[[121 131 125 134 126 135 119 120 130]
 [127 143 124 130 133 134 117 130 130]
 [124 130 138 129 114 132 103 118 129]
 [134 126 116 126 130 134 114 118 110]
 [116 125 137 130 126 127 137 126 125]
 [128 127 136 125 133 137 106 124 128]
 [128 129 123 124 123 127 136 118 117]
 [133 114 143 130 130 126 127 129 135]]
=>
[[133 114 143 130 130 126 127 129 135]
 [116 125 137 130 126 127 137 126 125]
 [134 126 116 126 130 134 114 118 110]
 [128 127 136 125 133 137 106 124 128]
 [128 129 123 124 123 127 136 118 117]
 [124 130 138 129 114 132 103 118 129]
 [121 131 125 134 126 135 119 120 130]
 [127 143 124 130 133 134 117 130 130]]

[[121 148 106]
 [147 147 109]
 [147 115 134]
 [130 133 123]
 [112 137 112]
 [127 144 116]
 [116 125 122]
 [134 145 111]]
=>
[[147 115 134]
 [116 125 122]
 [130 133 123]
 [112 137 112]
 [127 144 116]
 [134 145 111]
 [147 147 109]
 [121 148 106]]

[[132 138 129 119 119 125 122 141 135]
 [124 131 133 119 126 122 129 112 138]
 [137 141 118 125 129 125 130 149 126]
 [142 124 124 129 133 116 129 127 136]
 [130 129 128 128 119 119 134 129 132]
 [122 127 119 102 142 131 130 139 125]
 [124 128 126 138 134 128 131 131 127]]
=>
[[142 124 124 129 133 116 129 127 136]
 [122 127 119 102 142 131 130 139 125]
 [124 128 126 138 134 128 131 131 127]
 [130 129 128 128 119 119 134 129 132]
 [124 131 133 119 126 122 129 112 138]
 [132 138 129 119 119 125 122 141 135]
 [137 141 118 125 129 125 130 149 126]]

[[116 128 138]
 [136 125 111]
 [117 144 113]
 [109 114 114]
 [138 133 149]
 [151 116 134]]
=>
[[109 114 114]
 [151 116 134]
 [136 125 111]
 [116 128 138]
 [138 133 149]
 [117 144 113]]

[[128 130 132 130 123 140 135 143 128]
 [142 158 104 118 141 111 122 113 153]
 [144 121 143 122 145 119 107 122 123]
 [151 154 115 115 136 126 132 127 146]
 [119 140 119 136 106 154 158 157 136]]
=>
[[144 121 143 122 145 119 107 122 123]
 [128 130 132 130 123 140 135 143 128]
 [119 140 119 136 106 154 158 157 136]
 [151 154 115 115 136 126 132 127 146]
 [142 158 104 118 141 111 122 113 153]]

[[117 121 103 121 120]
 [142 135 106 115 112]
 [124 127 135 141 122]]
=>
[[117 121 103 121 120]
 [124 127 135 141 122]
 [142 135 106 115 112]]

[[126 150 135 110 116 115 129 136 134 129 125]
 [130 125 142 121 132 143 140 123 143 131 123]
 [111 141 143 118 126 117 135 133 142 114 124]
 [132 120 147 126 130 115 141 113 139 130 114]
 [142 126 126 118 117 110 124 126 125 142 124]]
=>
[[132 120 147 126 130 115 141 113 139 130 114]
 [130 125 142 121 132 143 140 123 143 131 123]
 [142 126 126 118 117 110 124 126 125 142 124]
 [111 141 143 118 126 117 135 133 142 114 124]
 [126 150 135 110 116 115 129 136 134 129 125]]
